Below is a small trained network, with its code and all its weights. Each question gives an input and a target symbol and asks what happens when units are switched off, that is, made to give their printed mean instead of their output.

import numpy as np


def w(rows, s, z=0):
    codes = np.array(rows[::2]) - 128.0
    scale = np.full(codes.shape[1], s)
    scale[-1] = z or s
    return codes * scale


def f(y):
    return np.maximum(y, 0)


def softmax(a):
    e = np.exp(a - a.max(-1, keepdims=True))
    return e / e.sum(-1, keepdims=True)


def log_softmax(a):
    a = a - a.max(-1, keepdims=True)
    return a - np.log(np.exp(a).sum(-1, keepdims=True))


def net(x, mask):
    ids = ['γδζηθλμξπσφψω'.index(c) for c in x.split()]
    T = len(ids)
    res = E[ids] + P[:T]
    r = res
    for j in range(3):
        rows = slice(3 * j, 3 * j + 3)
        q, k, v = (r @ M[0][rows].T for M in (Q, K, V))
        z = softmax(np.where(np.tri(T) > 0, q @ k.T / 3**0.5, -1e9)) @ v
        o = O[0][rows]
        res = res + np.where(mask[j], z, o[:, -1]) @ o[:, :-1]
    y = f(res @ A[0][:, :-1].T + A[0][:, -1])
    res = res + np.where(mask[3:7], y, B[0][:, -1]) @ B[0][:, :-1]
    return log_softmax(res[-1] @ U[:, :-1].T + U[:, -1])


Q, K, V, O, A, B = {}, {}, {}, {}, {}, {}
E = w([
[158,164,249,79,108],'γ',
[168,42,162,166,120],'δ',
[79,242,135,29,143],'ζ',
[200,90,79,57,218],'η',
[142,55,90,147,44],'θ',
[110,159,57,125,49],'λ',
[84,177,42,119,125],'μ',
[59,182,81,134,193],'ξ',
[171,135,74,138,61],'π',
[49,161,151,165,181],'σ',
[118,41,113,181,163],'φ',
[75,72,39,139,85],'ψ',
[30,51,174,71,186],'ω',
],0.016)
P = w([
[49,63,123,121,2],'0',
[67,73,118,118,39],'1',
[87,83,121,123,62],'2',
[105,94,121,124,80],'3',
[120,102,122,125,104],'4',
[136,112,123,130,124],'5',
[148,118,122,129,146],'6',
[166,128,126,132,163],'7',
[181,138,127,137,181],'8',
[197,144,125,139,202],'9',
[209,147,122,139,222],'10',
],0.0098)
Q[0] = w([
[124,225,5,93,94],'h0',
[16,118,110,135,227],'h0',
[152,229,220,50,143],'h0',
[125,49,81,170,177],'h1',
[99,127,94,145,122],'h1',
[101,134,94,57,143],'h1',
[124,165,147,93,141],'h2',
[111,115,149,123,120],'h2',
[167,158,186,72,110],'h2',
],0.03)
K[0] = w([
[124,226,24,108,92],'h0',
[4,147,111,194,196],'h0',
[132,212,224,49,135],'h0',
[149,94,97,180,184],'h1',
[116,129,99,157,138],'h1',
[120,120,72,115,162],'h1',
[103,117,143,81,138],'h2',
[125,135,162,135,127],'h2',
[154,126,171,57,95],'h2',
],0.033)
V[0] = w([
[176,84,81,118,195],'h0',
[113,78,70,140,94],'h0',
[31,83,93,178,3],'h0',
[125,138,129,134,77],'h1',
[107,78,137,81,113],'h1',
[126,68,130,75,87],'h1',
[78,173,114,184,36],'h2',
[70,149,126,220,103],'h2',
[147,119,130,89,130],'h2',
],0.0071)
O[0] = w([
[148,52,86,90,126,115],'h0',
[162,122,106,112,162,189],'h0',
[179,230,139,131,176,255],'h0',
[131,74,137,158,170,113],'h1',
[147,69,129,117,133,167],'h1',
[132,68,109,98,138,171],'h1',
[91,44,105,115,184,142],'h2',
[181,2,99,87,118,148],'h2',
[114,162,137,140,131,123],'h2',
],0.0074,0.0066)
A[0] = w([
[205,184,100,135,124,89],'n0',
[52,179,89,139,131,253],'n1',
[41,71,59,204,8,180],'n2',
[159,116,80,225,157,22],'n3',
],0.015,0.004)
B[0] = w([
[105,111,121,134,118,254],'n0',
[151,107,125,119,84,234],'n1',
[94,163,176,250,125,186],'n2',
[139,129,135,73,89,205],'n3',
],0.025,0.0065)
U = w([
[114,205,199,109,121,171],'γ',
[113,126,133,116,119,42],'δ',
[175,134,137,67,72,28],'ζ',
[209,105,71,88,136,255],'η',
[118,135,132,117,122,43],'θ',
[119,133,134,121,121,33],'λ',
[112,134,131,117,122,64],'μ',
[116,131,133,116,124,66],'ξ',
[111,131,132,117,118,35],'π',
[122,86,127,222,84,210],'σ',
[114,139,134,116,127,81],'φ',
[114,129,139,118,120,31],'ψ',
[8,67,126,90,118,42],'ω',
],0.011,0.0051)

Each question gives the input, a string of symbols that net reads in full, and the target symbol t.
The units are the heads (3 rows each of Q, K, V and O) and the neurons (one row each of A and B). Each row of codes is followed by its name. A weight is (code - 128) times the scale printed after its matrix; where a second scale follows, it is the last column's (O, A, B and U).
mask holds one flag per unit, heads first, then neurons. A switched-off unit (its flag False) gives its mean, the last column of its rows in O or B, instead of its output. The means were averaged over made-up inputs and are rounded, as every weight is.
A unit's drop is (log p(t) with every unit on - log p(t) with that unit switched off) / (log p(t) with every unit on - log p(t) with every unit switched off).
The circuit of an input: a set's keep is (log p(t) with only the set's units on - log p(t) with every unit switched off) / (log p(t) with every unit on - log p(t) with every unit switched off). Starting from all 7 units, units are removed one at a time, each time the one whose removal leaves the highest keep (on an exact tie, the one counted first), for as long as the keep stays at least 0.8.
circuit, biggest first: the units of the circuit, biggest drop first
most important unit: the unit with the biggest drop
k most important neurons: the k neurons with the biggest drops, biggest first
heads that matter: for each layer, one digit per head in row order, 1 if its drop is at least 0.15 and else 0, layers parted by /
drop when u is switched off: that unit's drop, to one decimal
input δ ψ γ ξ ψ ξ, target η: 3 most important neurons	[n2 n1 n0]
input π σ π ω ξ ξ δ σ γ ω λ, target σ: most important unit	h0
input η ξ μ ζ, target ζ: heads that matter	000
input ξ π ξ η δ δ, target η: 2 most important neurons	[n0 n2]
input φ μ φ δ λ φ ω μ γ λ μ, target ζ: circuit, biggest first	[n1 n3 h1]
input ξ γ ψ σ ζ φ η η μ θ π, target σ: 2 most important neurons	[n2 n0]
input η δ δ, target η: heads that matter	100
input ξ ψ λ ξ ω δ ω ψ, target η: circuit, biggest first	[h0 n2]
input ξ π μ σ δ ω λ λ δ ξ, target ζ: heads that matter	010
input π φ η η ξ δ η σ, target σ: circuit, biggest first	[h0 n3 n1]
input π σ μ, target σ: heads that matter	001
input η ω ψ θ φ θ, target η: heads that matter	100
input η η ξ φ σ δ φ, target η: circuit, biggest first	[n2 h0]
input φ σ ζ ξ λ λ μ, target σ: 3 most important neurons	[n2 n1 n3]
input ω λ φ η λ, target η: heads that matter	111
input η σ δ π ψ ψ, target η: circuit, biggest first	[h0]
input η φ ξ η ψ ω η ξ η δ λ, target σ: circuit, biggest first	[h0 n2]
input μ ξ μ, target η: circuit, biggest first	[h0 n2 h2]
input η δ θ θ, target η: 2 most important neurons	[n3 n2]
input ζ η μ θ θ σ γ φ θ φ, target η: circuit, biggest first	[n2]
input γ θ η ξ, target σ: drop when h2 is switched off	0.2
